Below is a small trained network, with its code and all its weights. Each question gives an input and a class and asks what happens when units are switched off, that is, made to give their printed mean instead of their output.

import numpy as np


def w(rows, s, z=0):
    codes = np.array(rows[::2]) - 128.0
    scale = np.full(codes.shape[1], s)
    scale[-1] = z or s
    return codes * scale


def norm(h):
    return h / np.sqrt((h * h).mean(-1, keepdims=True) + 1e-5)


def f(y):
    return y / 2 * (1 + np.tanh(0.7978845608 * (y + 0.044715 * y**3)))


def log_softmax(a):
    a = a - a.max(-1, keepdims=True)
    return a - np.log(np.exp(a).sum(-1, keepdims=True))


def net(x, mask):
    res = np.array(x, float).reshape(1, 3) / 4 @ E
    u = 0
    for l in range(3):
        y = f(norm(res) @ A[l][:, :-1].T + A[l][:, -1])
        res = res + np.where(mask[u : u + 6], y, B[l][:, -1]) @ B[l][:, :-1]
        u += 6
    return log_softmax(norm(res)[-1] @ U[:, :-1].T + U[:, -1])


A, B = {}, {}
E = w([
[246,57,101,33,134,157,65,166],'x0',
[78,22,192,65,105,179,242,101],'x1',
[1,85,162,22,182,46,137,208],'x2',
],0.0083)
A[0] = w([
[178,193,108,223,105,130,63,147,83],'0.n1',
[192,83,137,190,139,191,231,101,2],'0.n2',
[82,107,118,102,119,104,171,196,36],'0.n3',
[99,159,140,146,194,29,39,206,30],'0.n4',
[4,190,120,211,159,77,95,141,17],'0.n5',
[46,141,123,254,111,160,209,106,94],'0.n6',
],0.0096,0.0037)
B[0] = w([
[108,108,130,176,229,112,114,119,253],'0.n1',
[100,156,87,93,45,155,111,130,191],'0.n2',
[111,130,119,116,202,122,161,114,177],'0.n3',
[117,172,97,110,37,155,76,125,233],'0.n4',
[204,248,79,137,138,91,253,133,252],'0.n5',
[77,106,127,120,119,130,8,35,255],'0.n6',
],0.016,0.0073)
A[1] = w([
[200,88,118,150,51,193,171,163,25],'1.n1',
[181,142,95,114,139,118,21,215,3],'1.n2',
[26,131,165,236,124,115,177,139,36],'1.n3',
[134,140,191,251,108,152,147,102,1],'1.n4',
[153,84,91,156,170,187,109,140,58],'1.n5',
[210,119,138,225,180,99,73,116,43],'1.n6',
],0.015,0.0026)
B[1] = w([
[164,190,125,252,128,95,104,210,172],'1.n1',
[98,47,173,36,34,148,58,51,218],'1.n2',
[79,213,120,172,139,160,146,82,166],'1.n3',
[96,110,135,117,62,197,58,31,163],'1.n4',
[162,149,91,117,97,64,176,209,173],'1.n5',
[112,87,154,95,221,99,197,181,255],'1.n6',
],0.012,0.0082)
A[2] = w([
[213,145,150,138,103,213,171,167,58],'2.n1',
[83,116,172,169,255,106,176,67,98],'2.n2',
[212,149,95,134,170,162,77,120,190],'2.n3',
[118,78,229,119,126,61,147,151,38],'2.n4',
[135,133,132,215,91,147,144,57,133],'2.n5',
[199,30,155,66,228,139,162,176,5],'2.n6',
],0.017,0.0035)
B[2] = w([
[108,82,118,203,84,89,153,171,146],'2.n1',
[93,56,236,233,141,166,170,109,251],'2.n2',
[80,93,189,135,108,138,198,147,157],'2.n3',
[156,125,57,160,189,155,106,123,166],'2.n4',
[167,87,139,34,107,121,104,190,180],'2.n5',
[227,142,3,15,212,104,91,194,222],'2.n6',
],0.016)
U = w([
[98,104,198,183,170,132,177,82,231],'0',
[120,125,130,41,49,144,60,61,150],'1',
[188,86,72,70,195,118,120,167,148],'2',
[150,97,129,175,41,108,153,208,3],'3',
[145,252,98,117,110,83,171,104,43],'4',
],0.016,0.0032)

Each question gives the input, the list of numbers given to net, and the class t.
The units are the neurons (one row each of A and B). Each row of codes is followed by its name. A weight is (code - 128) times the scale printed after its matrix; where a second scale follows, it is the last column's (A, B and U).
mask holds one flag per neuron, layer by layer. A switched-off neuron (its flag False) gives its mean, the last column of its row in B, instead of its output. The means were averaged over made-up inputs and are rounded, as every weight is.
A unit's drop is (log p(t) with every unit on - log p(t) with that unit switched off) / (log p(t) with every unit on - log p(t) with every unit switched off).
The circuit of an input: a set's keep is (log p(t) with only the set's units on - log p(t) with every unit switched off) / (log p(t) with every unit on - log p(t) with every unit switched off). Starting from the 12 units with the biggest drops (on a tie, the unit counted first), units are removed one at a time, each time the one whose removal leaves the highest keep (on an exact tie, the one counted first), for as long as the keep stays at least 0.8.
circuit, biggest first: the units of the circuit, biggest drop first
top k neurons: the k neurons with the biggest drops, biggest first
k most important neurons of layer l: the k neurons of layer l with the biggest drops, biggest first
drop when u is switched off: that unit's drop, to one decimal
input [1,2,-8], class 3: top neuron	(0.n2)
input [0,5,5], class 0: top 2 neurons	(2.n2 1.n3)
input [-8,0,1], class 4: top 2 neurons	(0.n5 0.n1)
input [1,2,0], class 3: 2 most important neurons of layer 0	(0.n6 0.n1)
input [-3,0,7], class 4: 3 most important neurons of layer 0	(0.n4 0.n1 0.n5)
input [0,4,0], class 1: top 4 neurons	(0.n1 0.n2 2.n2 1.n6)
input [0,0,6], class 4: top 3 neurons	(0.n1 0.n4 2.n2)
input [-1,0,-6], class 0: top 2 neurons	(0.n1 0.n4)
input [5,1,-1], class 3: top 3 neurons	(0.n1 0.n6 1.n1)
input [2,0,7], class 1: top 3 neurons	(0.n4 1.n6 0.n5)
input [3,1,-8], class 3: top 2 neurons	(0.n2 0.n6)
input [0,7,3], class 0: top 3 neurons	(2.n2 1.n3 1.n6)
input [0,-7,-2], class 0: top 3 neurons	(2.n2 0.n1 1.n4)
input [1,-3,5], class 1: circuit, biggest first	(0.n4)
input [0,-5,5], class 4: top 2 neurons	(0.n5 0.n6)
input [8,-6,2], class 1: top 2 neurons	(1.n2 0.n4)
input [0,5,3], class 0: top 2 neurons	(2.n2 1.n3)
input [-7,-5,2], class 4: top 2 neurons	(0.n5 0.n4)
input [-2,-4,3], class 4: drop when 0.n5 is switched off	0.5
input [-5,-2,-1], class 0: drop when 1.n4 is switched off	0.0
input [8,-4,1], class 1: circuit, biggest first	(1.n2)
input [-1,-7,-1], class 0: drop when 0.n1 is switched off	1.1
input [0,-6,5], class 4: drop when 0.n6 is switched off	0.1
